Below are the code and all the weights of a small trained network. Each question names an input and a class and asks about switching units off, where a switched-off unit gives its printed mean instead of its output.

import numpy as np


def w(rows, s, z=0):
    codes = np.array(rows[::2]) - 128.0
    scale = np.full(codes.shape[1], s)
    scale[-1] = z or s
    return codes * scale


def norm(h):
    return h / np.sqrt((h * h).mean(-1, keepdims=True) + 1e-5)


def f(y):
    return y / 2 * (1 + np.tanh(0.7978845608 * (y + 0.044715 * y**3)))


def log_softmax(a):
    a = a - a.max(-1, keepdims=True)
    return a - np.log(np.exp(a).sum(-1, keepdims=True))


def net(x, mask):
    res = np.array(x, float).reshape(1, 6) / 4 @ E
    u = 0
    for l in range(3):
        y = f(norm(res) @ A[l][:, :-1].T + A[l][:, -1])
        res = res + np.where(mask[u : u + 5], y, B[l][:, -1]) @ B[l][:, :-1]
        u += 5
    return log_softmax(norm(res)[-1] @ U[:, :-1].T + U[:, -1])


A, B = {}, {}
E = w([
[207,108,198,205,206,203,146],'x0',
[155,186,32,201,179,43,253],'x1',
[96,110,198,214,78,53,123],'x2',
[124,130,127,140,126,129,120],'x3',
[218,54,54,152,89,103,72],'x4',
[119,126,127,130,137,129,124],'x5',
],0.00049)
A[0] = w([
[35,198,57,78,62,64,58,52],'L0N0',
[206,175,72,7,201,198,113,34],'L0N1',
[18,177,186,99,213,120,156,2],'L0N2',
[58,160,186,84,217,99,149,131],'L0N3',
[152,143,84,173,129,68,231,154],'L0N4',
],0.002,0.00045)
B[0] = w([
[216,14,197,64,185,145,243,226],'L0N0',
[11,42,134,254,102,130,157,241],'L0N1',
[237,133,80,166,13,163,136,202],'L0N2',
[184,159,67,162,6,180,145,213],'L0N3',
[97,182,111,84,182,140,35,254],'L0N4',
],0.0016,0.00053)
A[1] = w([
[185,133,148,188,160,150,123,184],'L1N0',
[171,98,150,104,117,161,166,81],'L1N1',
[103,43,237,99,70,193,82,253],'L1N2',
[225,1,35,140,160,71,14,127],'L1N3',
[137,129,155,114,165,131,179,19],'L1N4',
],0.0018,0.0008)
B[1] = w([
[98,116,102,48,125,101,162,167],'L1N0',
[129,149,127,146,118,93,113,127],'L1N1',
[144,196,32,137,175,77,135,253],'L1N2',
[112,253,185,137,54,206,218,183],'L1N3',
[137,106,133,133,85,113,75,98],'L1N4',
],0.0019,0.0012)
A[2] = w([
[136,120,231,188,83,9,123,112],'L2N0',
[147,155,87,112,158,133,178,251],'L2N1',
[116,56,200,64,85,199,2,102],'L2N2',
[114,136,130,195,200,144,100,153],'L2N3',
[202,107,194,216,219,188,126,100],'L2N4',
],0.0021,0.0016)
B[2] = w([
[91,79,48,115,170,251,135,121],'L2N0',
[139,94,209,170,130,100,41,253],'L2N1',
[125,207,88,223,204,12,213,94],'L2N2',
[108,100,117,65,87,94,87,159],'L2N3',
[115,97,98,24,73,61,199,145],'L2N4',
],0.0019,0.0017)
U = w([
[138,128,160,131,113,132,71,253],'0',
[132,116,149,117,105,125,74,225],'1',
[123,228,72,196,253,12,109,89],'2',
[161,41,138,13,110,54,234,52],'3',
[169,222,160,202,47,208,208,36],'4',
[35,26,43,167,190,232,129,36],'5',
],0.0041,0.0023)

Each question gives the input, the list of numbers given to net, and the class t.
The units are the neurons (one row each of A and B). Each row of codes is followed by its name. A weight is (code - 128) times the scale printed after its matrix; where a second scale follows, it is the last column's (A, B and U).
mask holds one flag per neuron, layer by layer. A switched-off neuron (its flag False) gives its mean, the last column of its row in B, instead of its output. The means were averaged over made-up inputs and are rounded, as every weight is.
A unit's drop is (log p(t) with every unit on - log p(t) with that unit switched off) / (log p(t) with every unit on - log p(t) with every unit switched off).
The circuit of an input: a set's keep is (log p(t) with only the set's units on - log p(t) with every unit switched off) / (log p(t) with every unit on - log p(t) with every unit switched off). Starting from the 12 units with the biggest drops (on a tie, the unit counted first), units are removed one at a time, each time the one whose removal leaves the highest keep (on an exact tie, the one counted first), for as long as the keep stays at least 0.8.
units of the circuit, in order: the units of the circuit, biggest drop first
most important unit: the unit with the biggest drop
top k neurons: the k neurons with the biggest drops, biggest first
top k neurons in layer l: the k neurons of layer l with the biggest drops, biggest first
input [5,-5,7,3,-5,-6], class 5: top 2 neurons -> (L2N0 L1N3)
input [6,-8,0,-1,-3,-5], class 2: units of the circuit, in order -> (L2N2 L1N3)
input [3,-7,-4,5,8,-7], class 4: top 4 neurons -> (L1N3 L0N4 L2N2 L2N1)
input [7,6,5,6,2,3], class 3: top 3 neurons -> (L2N4 L1N2 L0N1)
input [-2,-1,-8,-1,-1,-3], class 5: units of the circuit, in order -> (L0N1)
input [6,-4,6,4,3,-2], class 3: units of the circuit, in order -> (L2N4 L2N1)
input [7,-2,-7,0,-4,-6], class 3: top 3 neurons -> (L2N4 L1N3 L0N4)
input [4,-5,3,-3,4,0], class 2: top 2 neurons -> (L0N0 L0N1)
input [-8,-8,0,-3,-5,-3], class 2: top 2 neurons -> (L2N2 L1N3)
input [0,-7,8,5,3,1], class 5: top 3 neurons -> (L2N0 L0N4 L1N2)
input [8,5,-8,0,-1,4], class 3: units of the circuit, in order -> (L2N4 L1N2)
input [3,6,7,-1,-5,-2], class 5: top 2 neurons -> (L2N0 L1N2)
input [-1,-4,8,-2,5,-6], class 5: top 3 neurons in layer 0 -> (L0N2 L0N3 L0N4)
input [1,-4,-8,-1,0,-1], class 5: top 3 neurons -> (L0N1 L0N4 L2N1)
input [-4,-2,-7,4,1,-2], class 5: most important unit -> L0N1
input [7,-8,2,3,-8,7], class 2: units of the circuit, in order -> (L2N2 L1N3 L1N2)
input [6,-7,-3,4,4,-6], class 2: top 3 neurons -> (L2N2 L0N0 L0N2)
input [-5,-3,8,-1,-3,-2], class 5: top 4 neurons -> (L2N0 L1N3 L2N4 L0N0)
input [-4,-3,7,-5,-3,-3], class 5: top 2 neurons in layer 0 -> (L0N4 L0N0)
input [-8,-2,1,0,-5,3], class 3: most important unit -> L0N0
input [7,6,-6,3,0,-5], class 3: top 4 neurons in layer 2 -> (L2N4 L2N3 L2N0 L2N2)
input [7,1,5,-4,7,-4], class 3: top 3 neurons -> (L2N4 L0N3 L0N2)
input [0,-6,7,6,5,2], class 5: top 2 neurons in layer 1 -> (L1N2 L1N3)
input [3,-8,-7,0,2,2], class 2: top 2 neurons in layer 2 -> (L2N2 L2N0)
input [8,-3,4,3,7,-5], class 3: top 2 neurons in layer 2 -> (L2N4 L2N1)
input [-7,-8,3,1,-7,4], class 2: top 3 neurons in layer 2 -> (L2N2 L2N4 L2N3)
input [-1,-6,4,-1,1,-1], class 2: top 2 neurons -> (L0N1 L2N2)
input [-7,2,-4,-3,8,-4], class 4: units of the circuit, in order -> (L1N3)
input [7,3,-4,5,-3,0], class 3: top 3 neurons -> (L2N4 L1N2 L1N3)
